Below is a small trained network, with its code and all its weights. Each question gives an input and a class and asks what happens when units are switched off, that is, made to give their printed mean instead of their output.

import numpy as np


def w(rows, s, z=0):
    codes = np.array(rows[::2]) - 128.0
    scale = np.full(codes.shape[1], s)
    scale[-1] = z or s
    return codes * scale


def f(y):
    return np.maximum(y, 0)


def log_softmax(a):
    a = a - a.max(-1, keepdims=True)
    return a - np.log(np.exp(a).sum(-1, keepdims=True))


def net(x, mask):
    res = np.array(x, float).reshape(1, 3) / 4 @ E
    y = f(res @ A[0][:, :-1].T + A[0][:, -1])
    res = res + np.where(mask, y, B[0][:, -1]) @ B[0][:, :-1]
    return log_softmax(res[-1] @ U[:, :-1].T + U[:, -1])


A, B = {}, {}
E = w([
[249,96,97,110,139,97,93,165],'x0',
[150,137,83,142,152,161,196,175],'x1',
[140,147,159,90,92,97,182,159],'x2',
],0.018)
A[0] = w([
[36,157,113,135,196,159,205,48,104],'N1',
[107,168,172,70,51,81,176,197,45],'N2',
[131,177,190,121,111,81,36,107,28],'N3',
[17,205,129,136,104,171,176,63,52],'N4',
[123,174,169,43,54,78,153,161,151],'N5',
[163,90,238,181,132,68,83,86,195],'N6',
[144,192,67,154,207,199,187,200,3],'N7',
[62,64,45,154,164,191,66,147,158],'N8',
[255,92,69,88,127,72,55,124,99],'N9',
[101,109,179,95,135,83,73,85,42],'N10',
[135,63,160,236,255,176,112,67,33],'N11',
[100,66,148,101,130,2,102,44,73],'N12',
[207,106,76,142,156,82,153,142,85],'N13',
[133,124,93,181,210,118,203,169,183],'N14',
[134,72,89,179,172,156,129,51,2],'N15',
[119,137,130,236,187,167,18,90,103],'N16',
[54,150,151,164,58,157,115,128,151],'N17',
],0.0088,0.0062)
B[0] = w([
[64,161,96,98,164,48,103,169,216],'N1',
[220,218,153,43,145,210,143,1,175],'N2',
[113,74,47,135,63,127,142,128,180],'N3',
[154,162,74,127,194,97,96,137,227],'N4',
[209,107,186,88,119,197,112,106,191],'N5',
[59,103,151,192,51,130,163,208,210],'N6',
[115,139,82,182,53,158,250,154,179],'N7',
[166,110,190,85,134,165,124,86,195],'N8',
[61,202,73,99,184,114,75,189,250],'N9',
[142,128,76,219,117,120,200,100,176],'N10',
[166,140,126,78,161,137,153,70,180],'N11',
[144,52,92,154,23,121,148,160,192],'N12',
[79,132,100,66,160,117,109,160,185],'N13',
[106,47,171,243,36,194,134,139,187],'N14',
[213,113,97,92,96,147,103,46,154],'N15',
[244,84,179,84,118,177,95,69,207],'N16',
[73,210,96,165,138,107,101,185,197],'N17',
],0.0081,0.017)
U = w([
[115,217,1,88,222,14,86,185,62],'0',
[128,99,55,232,35,108,189,139,66],'1',
[206,155,170,13,160,148,141,45,94],'2',
[102,150,215,169,166,130,85,194,254],'3',
],0.0082,0.0096)

Each question gives the input, the list of numbers given to net, and the class t.
The units are the neurons (one row each of A and B). Each row of codes is followed by its name. A weight is (code - 128) times the scale printed after its matrix; where a second scale follows, it is the last column's (A, B and U).
mask holds one flag per neuron, in row order. A switched-off neuron (its flag False) gives its mean, the last column of its row in B, instead of its output. The means were averaged over made-up inputs and are rounded, as every weight is.
A unit's drop is (log p(t) with every unit on - log p(t) with that unit switched off) / (log p(t) with every unit on - log p(t) with every unit switched off).
The circuit of an input: a set's keep is (log p(t) with only the set's units on - log p(t) with every unit switched off) / (log p(t) with every unit on - log p(t) with every unit switched off). Starting from the 12 units with the biggest drops (on a tie, the unit counted first), units are removed one at a time, each time the one whose removal leaves the highest keep (on an exact tie, the one counted first), for as long as the keep stays at least 0.8.
circuit, biggest first: the units of the circuit, biggest drop first
most important unit: the unit with the biggest drop
k most important neurons: the k neurons with the biggest drops, biggest first
drop of u: that unit's drop, to one decimal
input [-5,2,-8], class 2: circuit, biggest first -> [N16]
input [3,-3,-3], class 3: circuit, biggest first -> [N4; N7]
input [6,3,7], class 2: 3 most important neurons -> [N2; N5; N1]
input [-6,-6,4], class 0: 3 most important neurons -> [N4; N14; N17]
input [4,5,2], class 1: 4 most important neurons -> [N14; N7; N1; N4]
input [2,1,-2], class 3: 2 most important neurons -> [N4; N1]
input [-8,7,-8], class 0: 2 most important neurons -> [N1; N4]
input [-3,-5,6], class 2: 4 most important neurons -> [N2; N5; N14; N7]
input [-8,-3,-7], class 0: 3 most important neurons -> [N1; N17; N4]
input [-5,6,-8], class 2: 3 most important neurons -> [N8; N11; N16]
input [3,3,5], class 2: 2 most important neurons -> [N2; N6]
input [4,8,4], class 1: 2 most important neurons -> [N14; N7]
input [2,-2,2], class 3: 2 most important neurons -> [N4; N1]
input [-8,3,-7], class 0: most important unit -> N1
input [-1,-7,7], class 1: drop of N3 -> 0.4
input [-4,0,-2], class 0: drop of N1 -> 0.1
input [1,5,7], class 2: drop of N2 -> 0.9
